Below are the code and all the weights of a small trained network. Each question names an input and a class and asks about switching units off, where a switched-off unit gives its printed mean instead of its output.

import numpy as np


def w(rows, s, z=0):
    codes = np.array(rows[::2]) - 128.0
    scale = np.full(codes.shape[1], s)
    scale[-1] = z or s
    return codes * scale


def norm(h):
    return h / np.sqrt((h * h).mean(-1, keepdims=True) + 1e-5)


def f(y):
    return y / 2 * (1 + np.tanh(0.7978845608 * (y + 0.044715 * y**3)))


def log_softmax(a):
    a = a - a.max(-1, keepdims=True)
    return a - np.log(np.exp(a).sum(-1, keepdims=True))


def net(x, mask):
    res = np.array(x, float).reshape(1, 5) / 4 @ E
    u = 0
    for l in range(4):
        y = f(norm(res) @ A[l][:, :-1].T + A[l][:, -1])
        res = res + np.where(mask[u : u + 5], y, B[l][:, -1]) @ B[l][:, :-1]
        u += 5
    return log_softmax(norm(res)[-1] @ U[:, :-1].T + U[:, -1])


A, B = {}, {}
E = w([
[202,181,70,10,31],'x0',
[121,130,155,109,120],'x1',
[140,100,46,163,158],'x2',
[3,122,63,112,133],'x3',
[254,142,149,99,179],'x4',
],0.0093)
A[0] = w([
[99,148,94,176,165,9],'L0N0',
[182,70,189,138,204,175],'L0N1',
[167,159,110,148,93,20],'L0N2',
[73,1,131,99,202,160],'L0N3',
[204,132,113,87,72,151],'L0N4',
],0.011,0.0012)
B[0] = w([
[132,87,94,185,124,170],'L0N0',
[205,249,110,132,67,233],'L0N1',
[65,112,136,122,91,150],'L0N2',
[84,184,172,140,128,230],'L0N3',
[177,16,99,101,214,255],'L0N4',
],0.012,0.0052)
A[1] = w([
[254,148,139,199,181,62],'L1N0',
[116,159,47,136,139,179],'L1N1',
[253,139,86,97,164,188],'L1N2',
[112,163,78,112,96,8],'L1N3',
[64,83,98,86,88,2],'L1N4',
],0.0073,0.0038)
B[1] = w([
[169,184,102,175,148,189],'L1N0',
[144,134,211,150,16,168],'L1N1',
[2,69,45,206,116,253],'L1N2',
[170,125,34,156,69,112],'L1N3',
[128,140,97,209,67,133],'L1N4',
],0.0069,0.0061)
A[2] = w([
[52,198,185,254,101,208],'L2N0',
[146,60,94,83,128,159],'L2N1',
[63,78,83,79,43,142],'L2N2',
[90,106,64,81,48,223],'L2N3',
[119,159,182,180,42,4],'L2N4',
],0.0099,0.0032)
B[2] = w([
[170,97,71,28,132,248],'L2N0',
[55,145,155,77,178,174],'L2N1',
[83,168,146,249,174,189],'L2N2',
[135,157,209,215,191,191],'L2N3',
[121,94,87,73,127,148],'L2N4',
],0.012,0.011)
A[3] = w([
[155,7,179,194,118,254],'L3N0',
[99,133,148,149,91,46],'L3N1',
[130,144,90,66,163,143],'L3N2',
[105,99,126,107,163,89],'L3N3',
[123,138,52,106,156,120],'L3N4',
],0.013,0.0027)
B[3] = w([
[98,2,195,128,54,203],'L3N0',
[101,191,157,102,39,120],'L3N1',
[141,111,96,51,88,254],'L3N2',
[110,83,175,84,135,197],'L3N3',
[103,97,219,58,67,249],'L3N4',
],0.009,0.005)
U = w([
[207,24,84,61,45,249],'0',
[58,20,169,128,135,93],'1',
[190,230,92,254,80,132],'2',
],0.0096,0.0012)

Each question gives the input, the list of numbers given to net, and the class t.
The units are the neurons (one row each of A and B). Each row of codes is followed by its name. A weight is (code - 128) times the scale printed after its matrix; where a second scale follows, it is the last column's (A, B and U).
mask holds one flag per neuron, layer by layer. A switched-off neuron (its flag False) gives its mean, the last column of its row in B, instead of its output. The means were averaged over made-up inputs and are rounded, as every weight is.
A unit's drop is (log p(t) with every unit on - log p(t) with that unit switched off) / (log p(t) with every unit on - log p(t) with every unit switched off).
The circuit of an input: a set's keep is (log p(t) with only the set's units on - log p(t) with every unit switched off) / (log p(t) with every unit on - log p(t) with every unit switched off). Starting from the 12 units with the biggest drops (on a tie, the unit counted first), units are removed one at a time, each time the one whose removal leaves the highest keep (on an exact tie, the one counted first), for as long as the keep stays at least 0.8.
circuit, biggest first: the units of the circuit, biggest drop first
unit that matters most: the unit with the biggest drop
k most important neurons: the k neurons with the biggest drops, biggest first
k most important neurons of layer l: the k neurons of layer l with the biggest drops, biggest first
drop when u is switched off: that unit's drop, to one decimal
input [-8,8,6,-4,-2], class 0: unit that matters most -> L2N0
input [3,8,-2,-2,0], class 1: 2 most important neurons -> L2N0, L1N2
input [-7,-3,4,-6,-1], class 0: circuit, biggest first -> L2N0, L2N2
input [-7,-8,-8,-2,4], class 2: 2 most important neurons -> L0N1, L1N0
input [-3,1,1,8,1], class 0: circuit, biggest first -> L2N0, L1N2, L0N4
input [-3,4,-5,-5,0], class 0: circuit, biggest first -> L2N0, L0N4
input [8,-3,4,7,1], class 1: 4 most important neurons -> L0N1, L0N4, L0N3, L2N1
input [4,-8,2,-6,-8], class 1: 2 most important neurons -> L0N4, L0N1
input [1,-7,3,6,-7], class 2: 3 most important neurons of layer 2 -> L2N2, L2N3, L2N1
input [4,-5,4,1,-2], class 2: 2 most important neurons -> L2N2, L2N0
input [-4,1,5,-2,5], class 2: 2 most important neurons -> L0N1, L1N0
input [1,-2,-3,2,-7], class 2: 2 most important neurons -> L2N2, L2N3
input [8,-7,6,7,7], class 1: 2 most important neurons -> L2N0, L1N2
input [-3,-6,-7,-4,1], class 2: circuit, biggest first -> L0N1
input [6,7,2,-1,-6], class 1: 3 most important neurons -> L0N4, L0N1, L0N3
input [-8,-4,-2,0,-7], class 0: 2 most important neurons of layer 0 -> L0N4, L0N2
input [7,-2,4,2,5], class 1: drop when L2N0 is switched off -> 0.2
input [-3,-2,-4,-2,4], class 2: drop when L0N0 is switched off -> 0.0
input [8,3,-8,7,5], class 1: drop when L2N0 is switched off -> 0.1
input [-3,-6,-1,-6,-4], class 0: circuit, biggest first -> L2N0
